Here is a tiny trained network, its code and every weight. The questions are about switching its units off for an input and a class, where a switched-off unit gives its printed mean instead of its output.

import numpy as np


def w(rows, s, z=0):
    codes = np.array(rows[::2]) - 128.0
    scale = np.full(codes.shape[1], s)
    scale[-1] = z or s
    return codes * scale


def norm(h):
    return h / np.sqrt((h * h).mean(-1, keepdims=True) + 1e-5)


def f(y):
    return y / 2 * (1 + np.tanh(0.7978845608 * (y + 0.044715 * y**3)))


def log_softmax(a):
    a = a - a.max(-1, keepdims=True)
    return a - np.log(np.exp(a).sum(-1, keepdims=True))


def net(x, mask):
    res = np.array(x, float).reshape(1, 5) / 4 @ E
    u = 0
    for l in range(3):
        y = f(norm(res) @ A[l][:, :-1].T + A[l][:, -1])
        res = res + np.where(mask[u : u + 8], y, B[l][:, -1]) @ B[l][:, :-1]
        u += 8
    return log_softmax(norm(res)[-1] @ U[:, :-1].T + U[:, -1])


A, B = {}, {}
E = w([
[78,130,88],'x0',
[85,254,68],'x1',
[49,56,112],'x2',
[145,164,102],'x3',
[58,151,178],'x4',
],0.0065)
A[0] = w([
[167,80,150,16],'L0N0',
[146,115,172,1],'L0N1',
[88,176,190,57],'L0N2',
[64,67,187,103],'L0N3',
[131,217,61,90],'L0N4',
[206,88,65,76],'L0N5',
[131,141,247,98],'L0N6',
[185,75,188,113],'L0N7',
],0.011,0.0041)
B[0] = w([
[182,217,87,138],'L0N0',
[179,211,103,106],'L0N1',
[185,66,214,150],'L0N2',
[58,92,118,221],'L0N3',
[48,229,141,255],'L0N4',
[182,128,191,184],'L0N5',
[126,220,212,180],'L0N6',
[185,253,114,214],'L0N7',
],0.0054,0.004)
A[1] = w([
[93,149,249,253],'L1N0',
[151,162,191,186],'L1N1',
[97,157,113,192],'L1N2',
[176,153,95,115],'L1N3',
[173,143,117,11],'L1N4',
[101,150,132,12],'L1N5',
[86,78,132,195],'L1N6',
[94,193,57,254],'L1N7',
],0.017,0.0022)
B[1] = w([
[199,135,1,252],'L1N0',
[170,203,144,207],'L1N1',
[27,85,136,185],'L1N2',
[119,82,194,166],'L1N3',
[109,76,171,144],'L1N4',
[70,137,134,142],'L1N5',
[208,61,133,185],'L1N6',
[47,85,244,254],'L1N7',
],0.0074,0.0075)
A[2] = w([
[162,101,145,148],'L2N0',
[21,2,239,149],'L2N1',
[205,136,112,106],'L2N2',
[219,107,231,162],'L2N3',
[147,145,97,135],'L2N4',
[223,151,134,146],'L2N5',
[65,101,126,4],'L2N6',
[43,201,123,71],'L2N7',
],0.0086,0.0039)
B[2] = w([
[65,109,199,147],'L2N0',
[251,111,129,254],'L2N1',
[132,253,190,158],'L2N2',
[219,69,181,194],'L2N3',
[63,225,174,133],'L2N4',
[108,209,168,184],'L2N5',
[130,162,97,126],'L2N6',
[52,124,177,163],'L2N7',
],0.0063,0.0067)
U = w([
[163,160,195,252],'0',
[172,217,77,224],'1',
[150,90,73,157],'2',
[114,49,136,44],'3',
[88,113,11,3],'4',
[2,151,234,212],'5',
],0.012,0.0047)

Each question gives the input, the list of numbers given to net, and the class t.
The units are the neurons (one row each of A and B). Each row of codes is followed by its name. A weight is (code - 128) times the scale printed after its matrix; where a second scale follows, it is the last column's (A, B and U).
mask holds one flag per neuron, layer by layer. A switched-off neuron (its flag False) gives its mean, the last column of its row in B, instead of its output. The means were averaged over made-up inputs and are rounded, as every weight is.
A unit's drop is (log p(t) with every unit on - log p(t) with that unit switched off) / (log p(t) with every unit on - log p(t) with every unit switched off).
The circuit of an input: a set's keep is (log p(t) with only the set's units on - log p(t) with every unit switched off) / (log p(t) with every unit on - log p(t) with every unit switched off). Starting from the 12 units with the biggest drops (on a tie, the unit counted first), units are removed one at a time, each time the one whose removal leaves the highest keep (on an exact tie, the one counted first), for as long as the keep stays at least 0.8.
units of the circuit, in order: the units of the circuit, biggest drop first
unit that matters most: the unit with the biggest drop
k most important neurons: the k neurons with the biggest drops, biggest first
top k neurons in layer l: the k neurons of layer l with the biggest drops, biggest first
drop when u is switched off: that unit's drop, to one decimal
input [-6,6,3,-6,1], class 4: top 2 neurons in layer 1 => [L1N0, L1N2]
input [-2,6,1,2,-8], class 5: unit that matters most => L0N4
input [-1,-6,4,-1,6], class 1: units of the circuit, in order => [L1N7, L1N0]
input [4,-3,-6,8,4], class 1: units of the circuit, in order => [L1N0, L0N7]
input [-5,7,6,-8,7], class 4: 2 most important neurons => [L1N0, L1N7]
input [-6,-3,6,-3,-1], class 2: top 4 neurons in layer 0 => [L0N3, L0N4, L0N5, L0N2]
input [4,-3,-2,-6,3], class 1: 2 most important neurons => [L1N0, L0N6]
input [6,-4,-8,-5,6], class 1: 2 most important neurons => [L1N0, L1N7]
input [8,-8,7,7,1], class 2: drop when L1N7 is switched off => 0.2
input [-5,0,-6,-1,3], class 1: drop when L1N0 is switched off => 0.3
input [7,1,-1,-3,6], class 3: drop when L1N7 is switched off => -0.2
